M =
  96   -90  -308   249   633   370   271   596  -186   427   434  -149   412
 261   222   106   -35   797   -13   615   196    24   427   612   611    -9
 365  -494    21     3   -24   -69  -108  -104    24   427    92   163  -397
-358   388   533   287   396   157   -85   221   674   427   645   175    24
-214   479   399   344   651   285   179   521   330   427   759   287     8
-152   296   228   458  -407   653   110   159  -167   427  -168  -149    72
 654   185   143   249   122   285   351   446  -434   427   108   462  -365
 695   534   240   316  -206   356   363   384  -224   427  -298   350   169
-565   222   265   448   268   554    30   346   120   427   564  -124   -41
-358   718   558   249   140   257   237    -4   636   427   271   200   461
  55  -127   131  -139   523  -310     7  -129   751   427   434   213   331
 117   222   472   164   -97   228   294  -104  -129   427   173   536  -624
 613  -457     9   -16    67  -211  -211    33   215   427    43   175  -203
Indices start at 0.
The entry just right of the centre entry -> 446
Read off the entry directly above the smallest entry.
331
The largest entry is 797
Read off the entry in row 0 and column 2.
-308
The bottom-left entry -> 613
Read off the entry at row 0, column 0.
96
The entry directly below the centre entry: 363
Read off the entry in the top-right corner.
412
Read off the entry just left of 388.
-358
Read off the entry in row 1 and column 0.
261
Read off the entry just right of 173.
536
The entry in row 0 and column 1 is -90
The entry at row 2, column 1: -494
Read off the entry just left of the largest entry.
-35
The entry directly above -494 is 222
Read off the entry just left of 536.
173
Read off the entry just right of 185.
143
Read off the entry directly below the smallest entry.
-203
Read off the entry directly above 117.
55
Read off the entry directly below 294.
-211
The entry directly above 296 is 479
The entry at row 2, column 2 -> 21
Read off the entry just left of 351.
285
Read off the bottom entry of the column that holds the largest entry.
67
Read off the entry at the centre.
351
The entry directly above the centre entry: 110
Read off the entry at row 2, column 0.
365
Read off the entry directly below 330.
-167
Read off the entry just right of the largest entry.
-13
The entry directly below 163 is 175

Questions about the row below.
1) What is the entry just right of -0.08?
2) What is the entry just left of -0.03?
array([-0.15, -0.14, -0.08,  0.13, -0.12, -0.03,  0.07,  0.06])
1) 0.13
2) -0.12

A =
[[-14.5  16.7  22.4 -14.6  -2.0 -42.0  11.0 -11.3 -11.3  34.8   2.1  23.2
  -12.7  -1.2  -6.1   6.9]
 [ 14.4 -23.2  11.3  -9.6 -11.1   6.1 -16.0  14.7   3.2  -9.3  25.9 -20.2
  -10.1  -7.9  -4.3  33.8]
 [ 16.8 -11.6 -21.2 -10.4  -1.3  30.4   6.3 -17.0   8.9 -26.4   3.6   3.8
    2.6 -31.4 -29.2  10.2]
 [ -5.5 -25.0 -30.5   9.6  15.8  15.9   4.9   6.6  -5.2 -41.8  -0.3 -12.5
   21.1  -1.0 -13.9   0.6]
 [  0.4  -3.0  18.4  -5.8  -6.4 -20.7 -13.0  21.8  -4.8  11.6  13.6 -11.9
   -3.9  13.1  15.0  16.2]
 [ 16.1   6.0   2.6 -24.5  -4.2  -0.2  -2.0  14.0   7.3 -10.7  -4.6   2.0
    3.7 -18.2   4.0  23.2]
 [  5.4 -13.4  -4.0  -3.2 -16.2  28.9  -8.1  -0.4   5.1 -14.4   7.9 -11.9
    2.0 -25.0 -19.5 -19.0]]
The entry just right of the smallest entry is 11.0
The entry just right of 11.0 is -11.3
The maximum is 34.8
Give the entry just left of -4.2.
A: -24.5
Give the entry just right of 3.8.
A: 2.6
The entry just left of -13.4 -> 5.4
Give the entry just left of -4.8.
A: 21.8
The entry just left of 3.6: -26.4
The entry just left of the smallest entry -> -2.0
The entry just right of -9.3: 25.9
Give the entry just left of -10.7.
A: 7.3
Give the entry just right of 16.7.
A: 22.4
The entry just right of 28.9 is -8.1
Give the entry just left of -10.1.
A: -20.2
The entry just right of the largest entry is 2.1

Questions about the table below.
1) The first entry, reading row by row?
2) The largest entry in the first row?
3) The bottom-left entry?
4) The fifth entry, reading row by row?
5) The largest entry in the last column?
6) The last entry, reading row by row?
7) The third entry on the main diagonal?
[[6 7 4 6 4 4 4 3 3 6 5 5 4 5 5 6]
 [5 5 7 6 3 4 6 5 7 4 6 5 5 5 3 7]
 [4 3 5 7 4 4 3 4 4 6 5 5 5 6 5 6]
 [6 4 5 7 4 4 6 3 3 3 5 6 4 5 7 6]
 [5 5 5 7 4 3 4 4 4 7 6 5 4 5 4 6]
 [6 5 3 7 5 5 3 4 4 4 3 5 4 5 7 5]
 [5 5 7 8 2 4 4 5 4 5 5 4 5 6 3 6]
 [5 6 7 5 4 4 6 3 6 4 7 5 6 6 3 5]
 [8 7 6 7 4 5 5 4 3 4 4 5 5 4 6 4]
 [4 3 8 5 4 6 5 4 4 4 7 5 6 6 4 5]
 [8 7 4 6 5 4 5 3 5 3 5 5 5 4 6 6]
 [4 3 6 6 5 5 2 4 5 6 5 5 6 6 4 5]
 [6 3 7 7 6 4 7 4 5 4 6 6 5 6 5 4]
 [5 6 6 8 3 3 4 4 2 5 5 5 5 6 5 6]]
1) 6
2) 7
3) 5
4) 4
5) 7
6) 6
7) 5

a = [-0.02 -0.10  0.12 -0.15  0.06 -0.03  0.00 -0.04]
Read off the entry just left of 0.12.
-0.10
The entry just right of -0.10 is 0.12
Read off the second entry from the right.
0.00
The 4th entry: -0.15
Read off the second largest entry.
0.06
Read off the last entry.
-0.04

arr =
[[-0.013 -1.171 -1.172 -0.810  1.160 -0.011 -0.199]
 [-1.481 -0.451 -1.288 -0.177  1.523  1.067  0.426]]
Rows and columns are numbered from 0.
Read off the entry just right of -1.171.
A: -1.172
The entry in row 1 and column 0 -> -1.481
The top entry of the column that holds the largest entry is 1.160
Read off the entry in the top-right corner.
A: -0.199
The entry directly above -0.177 -> -0.810
Read off the entry at row 0, column 1.
A: -1.171
The bottom entry of the column that holds the largest entry: 1.523
The entry directly below -0.011 -> 1.067
Read off the entry in row 0 and column 0.
A: -0.013
Read off the entry directly below -0.199.
A: 0.426

[[-0.774, 3.494, 17.474, -24.587, 2.507, 16.488, 13.799, 8.406],
 [-4.904, -0.395, 4.286, -21.636, 4.924, 8.360, 15.763, 2.117],
 [-3.537, 3.074, 15.114, -24.824, 2.616, 14.632, 12.866, 9.824],
 [-5.834, 2.716, 8.315, -27.427, 6.287, 16.516, 8.044, 12.684],
 [-0.471, 0.896, 8.874, -22.170, 14.921, 21.172, 9.686, 7.398],
 [-4.353, -3.645, 12.936, -12.915, 6.937, 9.864, 14.914, 4.340],
 [-4.666, -2.359, 7.734, -17.524, 10.631, 16.501, 7.537, 9.977],
 [1.318, 4.599, 10.012, -23.292, 17.662, 23.201, 13.791, 5.011],
 [0.836, -3.291, 10.557, -14.330, 17.110, 18.230, 12.780, 2.296],
 [-6.779, 2.437, 10.375, -25.849, 2.866, 14.874, 8.376, 13.803],
 [-5.363, 7.700, 11.797, -21.240, 11.863, 17.940, 15.673, 12.163],
 [-3.707, 2.600, 9.461, -26.083, 8.463, 19.518, 7.688, 12.521],
 [-1.473, 2.254, 8.774, -25.183, 13.041, 21.816, 8.155, 10.126],
 [-9.173, -1.007, 17.032, -25.406, 8.244, 17.866, 1.315, -1.445],
 [-9.386, -2.875, 2.759, -17.924, 10.811, 13.740, 5.486, 12.502],
 [-6.470, 1.550, 9.794, -29.208, 6.778, 12.652, 10.867, 11.601]]
The entry directly above the smallest entry?
Answer: -17.924
The entry just left of 7.734?
Answer: -2.359
The bottom entry of the column that holds the largest entry?
Answer: 12.652
The top-left entry -> -0.774
The entry just left of 2.296 is 12.780
The bottom-right entry: 11.601
The 3rd entry on the main diagonal?
Answer: 15.114
The entry directly above 8.360?
Answer: 16.488
The top-right entry?
Answer: 8.406
The maximum -> 23.201
The entry directly below 9.824?
Answer: 12.684
The entry just left of the smallest entry -> 9.794
The second entry on the main diagonal?
Answer: -0.395
The bottom-left entry?
Answer: -6.470
The entry directly below 8.155: 1.315
The entry just right of -3.291: 10.557
The fifth entry from the end, reading row by row?
Answer: -29.208
The entry just right of the largest entry: 13.791
The entry just left of the largest entry?
Answer: 17.662
The smallest entry in the last column?
Answer: -1.445
The first entry in the row that holds the largest entry -> 1.318
The fifth entry in reading order -> 2.507
The largest entry in the first row -> 17.474
The entry just left of -25.183 is 8.774
The entry just left of 5.486?
Answer: 13.740
The entry directly above -23.292?
Answer: -17.524
The entry directly below 7.700?
Answer: 2.600
The 2nd smallest entry?
Answer: -27.427
The entry directly below 7.734: 10.012
The entry just right of 2.716?
Answer: 8.315
